Below is a small trained network, with its code and all its weights. Each question gives an input and a class and asks what happens when units are switched off, that is, made to give their printed mean instead of their output.

import numpy as np


def w(rows, s, z=0):
    codes = np.array(rows[::2]) - 128.0
    scale = np.full(codes.shape[1], s)
    scale[-1] = z or s
    return codes * scale


def norm(h):
    return h / np.sqrt((h * h).mean(-1, keepdims=True) + 1e-5)


def f(y):
    return np.maximum(y, 0)


def log_softmax(a):
    a = a - a.max(-1, keepdims=True)
    return a - np.log(np.exp(a).sum(-1, keepdims=True))


def net(x, mask):
    res = np.array(x, float).reshape(1, 6) / 4 @ E
    u = 0
    for l in range(3):
        y = f(norm(res) @ A[l][:, :-1].T + A[l][:, -1])
        res = res + np.where(mask[u : u + 10], y, B[l][:, -1]) @ B[l][:, :-1]
        u += 10
    return log_softmax(norm(res)[-1] @ U[:, :-1].T + U[:, -1])


A, B = {}, {}
E = w([
[255,183,145,135,135],'x0',
[146,127,155,104,117],'x1',
[134,152,66,92,16],'x2',
[108,131,90,170,148],'x3',
[138,24,16,140,179],'x4',
[143,88,208,183,38],'x5',
],0.0074)
A[0] = w([
[105,169,132,44,157,218],'L0N1',
[149,124,65,193,147,1],'L0N2',
[90,246,192,135,100,104],'L0N3',
[104,115,158,139,171,225],'L0N4',
[173,144,103,109,69,82],'L0N5',
[235,171,106,167,129,174],'L0N6',
[164,76,220,127,183,90],'L0N7',
[159,55,65,177,145,45],'L0N8',
[141,161,84,96,67,87],'L0N9',
[94,182,127,147,135,24],'L0N10',
],0.011,0.0018)
B[0] = w([
[132,147,106,254,146,204],'L0N1',
[140,131,177,109,155,175],'L0N2',
[227,45,73,163,138,253],'L0N3',
[152,209,102,80,114,197],'L0N4',
[107,143,165,75,163,193],'L0N5',
[11,72,189,140,153,230],'L0N6',
[117,167,147,88,154,218],'L0N7',
[189,88,169,102,116,223],'L0N8',
[100,154,124,69,163,200],'L0N9',
[221,90,193,227,94,154],'L0N10',
],0.008,0.0058)
A[1] = w([
[120,210,133,196,90,215],'L1N1',
[60,136,154,74,102,13],'L1N2',
[94,131,242,217,73,184],'L1N3',
[154,148,56,189,126,143],'L1N4',
[96,59,74,62,149,252],'L1N5',
[207,163,42,81,3,112],'L1N6',
[184,10,169,116,138,4],'L1N7',
[148,222,192,159,79,77],'L1N8',
[119,121,225,132,213,132],'L1N9',
[85,144,210,130,177,84],'L1N10',
],0.0076,0.002)
B[1] = w([
[149,81,178,99,178,171],'L1N1',
[108,136,145,169,121,151],'L1N2',
[131,75,72,69,25,236],'L1N3',
[148,111,166,168,106,167],'L1N4',
[133,163,234,155,147,228],'L1N5',
[146,168,193,1,192,177],'L1N6',
[154,94,87,167,86,224],'L1N7',
[195,76,110,86,105,172],'L1N8',
[45,167,104,103,80,253],'L1N9',
[120,154,207,93,80,195],'L1N10',
],0.0078,0.0057)
A[2] = w([
[101,127,115,255,146,4],'L2N1',
[133,225,238,124,166,146],'L2N2',
[96,156,121,170,112,23],'L2N3',
[149,174,99,168,230,186],'L2N4',
[39,148,62,141,74,125],'L2N5',
[211,30,120,129,203,93],'L2N6',
[146,214,140,192,48,82],'L2N7',
[137,98,114,130,87,128],'L2N8',
[117,206,85,91,184,100],'L2N9',
[101,66,101,190,187,35],'L2N10',
],0.0086,0.0016)
B[2] = w([
[139,98,163,117,100,159],'L2N1',
[107,130,182,69,104,253],'L2N2',
[104,81,122,145,192,133],'L2N3',
[100,157,97,126,2,204],'L2N4',
[67,55,118,84,173,158],'L2N5',
[215,141,143,149,128,231],'L2N6',
[172,27,166,104,185,150],'L2N7',
[91,100,126,225,124,180],'L2N8',
[102,158,68,159,48,175],'L2N9',
[136,153,195,133,123,173],'L2N10',
],0.0082,0.0056)
U = w([
[255,77,110,179,200,187],'0',
[152,150,121,188,95,235],'1',
[152,171,45,221,19,160],'2',
[101,90,127,151,171,132],'3',
[138,171,116,86,190,14],'4',
[167,146,110,196,85,1],'5',
],0.0091,0.0028)

Each question gives the input, the list of numbers given to net, and the class t.
The units are the neurons (one row each of A and B). Each row of codes is followed by its name. A weight is (code - 128) times the scale printed after its matrix; where a second scale follows, it is the last column's (A, B and U).
mask holds one flag per neuron, layer by layer. A switched-off neuron (its flag False) gives its mean, the last column of its row in B, instead of its output. The means were averaged over made-up inputs and are rounded, as every weight is.
A unit's drop is (log p(t) with every unit on - log p(t) with that unit switched off) / (log p(t) with every unit on - log p(t) with every unit switched off).
The circuit of an input: a set's keep is (log p(t) with only the set's units on - log p(t) with every unit switched off) / (log p(t) with every unit on - log p(t) with every unit switched off). Starting from the 12 units with the biggest drops (on a tie, the unit counted first), units are removed one at a time, each time the one whose removal leaves the highest keep (on an exact tie, the one counted first), for as long as the keep stays at least 0.8.
circuit, biggest first: the units of the circuit, biggest drop first
most important unit: the unit with the biggest drop
k most important neurons: the k neurons with the biggest drops, biggest first
k most important neurons of layer l: the k neurons of layer l with the biggest drops, biggest first
drop of u: that unit's drop, to one decimal
input [-5,-2,5,3,5,5], class 0: 4 most important neurons -> [L1N9 L0N8 L0N6 L2N4]
input [1,-2,7,4,-5,-1], class 4: most important unit -> L1N6
input [8,1,-4,0,1,-8], class 2: circuit, biggest first -> [L2N4 L2N9]
input [-2,-6,7,3,8,-4], class 0: circuit, biggest first -> [L0N8 L1N9 L2N6 L1N5]
input [-5,-4,-3,5,4,-3], class 1: 2 most important neurons -> [L0N3 L2N4]
input [-3,1,-2,2,-3,-6], class 2: 2 most important neurons -> [L2N4 L1N5]
input [1,0,-6,1,-7,5], class 0: 2 most important neurons -> [L0N3 L0N6]
input [-3,-2,6,-6,7,7], class 0: 3 most important neurons of layer 1 -> [L1N9 L1N6 L1N3]
input [1,-7,-8,-7,3,5], class 4: 2 most important neurons -> [L0N7 L0N4]
input [1,-4,5,-1,4,-8], class 2: 2 most important neurons of layer 0 -> [L0N1 L0N3]
input [1,2,-8,8,3,-3], class 1: 2 most important neurons -> [L2N4 L2N9]
input [0,2,2,6,-6,-6], class 0: drop of L0N10 -> 0.1
input [-5,-3,4,-2,-8,6], class 0: 2 most important neurons of layer 0 -> [L0N3 L0N6]
input [5,5,7,0,0,1], class 4: most important unit -> L0N9
input [-7,5,-1,1,-8,-5], class 0: drop of L0N3 -> 0.4
input [-1,2,2,2,-2,-8], class 2: drop of L1N9 -> -0.1
input [-1,-2,-2,-5,-5,-1], class 0: drop of L1N5 -> 0.0
